Below are the code and all the weights of a small trained network. Each question names an input and a class and asks about switching units off, where a switched-off unit gives its printed mean instead of its output.

import numpy as np


def w(rows, s, z=0):
    codes = np.array(rows[::2]) - 128.0
    scale = np.full(codes.shape[1], s)
    scale[-1] = z or s
    return codes * scale


def f(y):
    return y / 2 * (1 + np.tanh(0.7978845608 * (y + 0.044715 * y**3)))


def log_softmax(a):
    a = a - a.max(-1, keepdims=True)
    return a - np.log(np.exp(a).sum(-1, keepdims=True))


def net(x, mask):
    res = np.array(x, float).reshape(1, 6) / 4 @ E
    y = f(res @ A[0][:, :-1].T + A[0][:, -1])
    res = res + np.where(mask, y, B[0][:, -1]) @ B[0][:, :-1]
    return log_softmax(res[-1] @ U[:, :-1].T + U[:, -1])


A, B = {}, {}
E = w([
[132,126,124,130,137],'x0',
[254,87,110,44,59],'x1',
[103,162,228,11,230],'x2',
[168,34,252,200,99],'x3',
[130,118,123,126,138],'x4',
[122,131,134,126,115],'x5',
],0.0061)
A[0] = w([
[124,72,229,193,120,59],'n0',
[122,163,117,167,57,65],'n1',
[135,83,2,244,53,130],'n2',
[141,149,174,64,189,36],'n3',
[125,104,164,76,188,186],'n4',
[221,109,112,55,92,35],'n5',
[104,121,150,99,115,181],'n6',
[123,90,120,118,121,48],'n7',
[101,157,138,181,176,2],'n8',
[117,134,176,67,152,42],'n9',
[115,163,157,174,144,98],'n10',
[179,89,220,178,119,83],'n11',
[44,157,147,206,173,38],'n12',
[91,138,191,72,183,140],'n13',
[128,100,184,146,111,43],'n14',
[103,218,18,54,113,103],'n15',
[51,143,143,190,181,77],'n16',
[125,133,136,119,114,76],'n17',
[72,188,51,103,144,86],'n18',
[108,128,154,99,142,107],'n19',
[118,153,139,149,141,208],'n20',
[249,122,124,65,105,36],'n21',
[148,142,186,59,169,188],'n22',
[150,88,205,157,117,63],'n23',
],0.0098,0.00096)
B[0] = w([
[145,89,113,85,194,196],'n0',
[118,159,142,130,138,152],'n1',
[135,254,180,145,125,254],'n2',
[135,181,152,144,136,190],'n3',
[127,180,140,133,128,182],'n4',
[102,61,121,145,60,204],'n5',
[134,135,133,136,129,138],'n6',
[123,137,119,113,119,127],'n7',
[116,102,119,133,93,149],'n8',
[134,176,141,136,127,172],'n9',
[132,107,106,131,114,141],'n10',
[113,115,115,100,204,191],'n11',
[123,71,107,141,44,186],'n12',
[137,186,136,161,116,197],'n13',
[150,122,102,125,159,150],'n14',
[135,81,122,101,238,231],'n15',
[118,83,125,125,51,180],'n16',
[130,127,119,135,132,126],'n17',
[153,82,117,100,161,190],'n18',
[132,144,131,143,122,144],'n19',
[131,117,130,131,110,137],'n20',
[103,71,102,150,48,209],'n21',
[128,188,139,140,109,200],'n22',
[132,121,105,111,184,173],'n23',
],0.023,0.0086)
U = w([
[137,255,181,153,142,90],'0',
[141,121,126,76,223,1],'1',
[101,106,128,146,68,253],'2',
],0.011,0.00071)

Each question gives the input, the list of numbers given to net, and the class t.
The units are the neurons (one row each of A and B). Each row of codes is followed by its name. A weight is (code - 128) times the scale printed after its matrix; where a second scale follows, it is the last column's (A, B and U).
mask holds one flag per neuron, in row order. A switched-off neuron (its flag False) gives its mean, the last column of its row in B, instead of its output. The means were averaged over made-up inputs and are rounded, as every weight is.
A unit's drop is (log p(t) with every unit on - log p(t) with that unit switched off) / (log p(t) with every unit on - log p(t) with every unit switched off).
unit that matters most: the unit with the biggest drop
k most important neurons: the k neurons with the biggest drops, biggest first
drop of u: that unit's drop, to one decimal
input [-5,-4,-3,3,6,1], class 2: unit that matters most : n15
input [4,-7,1,5,-7,3], class 2: 3 most important neurons : [n12, n16, n15]
input [4,-8,-2,7,-4,-4], class 2: 4 most important neurons : [n12, n16, n15, n8]
input [3,4,3,0,-5,-5], class 2: 3 most important neurons : [n2, n21, n5]
input [8,-3,3,5,-5,-6], class 1: 2 most important neurons : [n2, n0]
input [7,-7,0,-6,8,-6], class 2: 3 most important neurons : [n12, n16, n0]
input [-3,-1,1,-2,-3,-8], class 1: 4 most important neurons : [n2, n21, n5, n22]
input [-6,5,3,2,-2,0], class 2: 2 most important neurons : [n2, n21]
input [8,-8,-6,0,8,-1], class 2: drop of n16 : 0.6
input [6,1,2,4,5,-6], class 1: drop of n2 : 1.5
input [-1,4,-7,6,-5,4], class 0: drop of n2 : 6.9
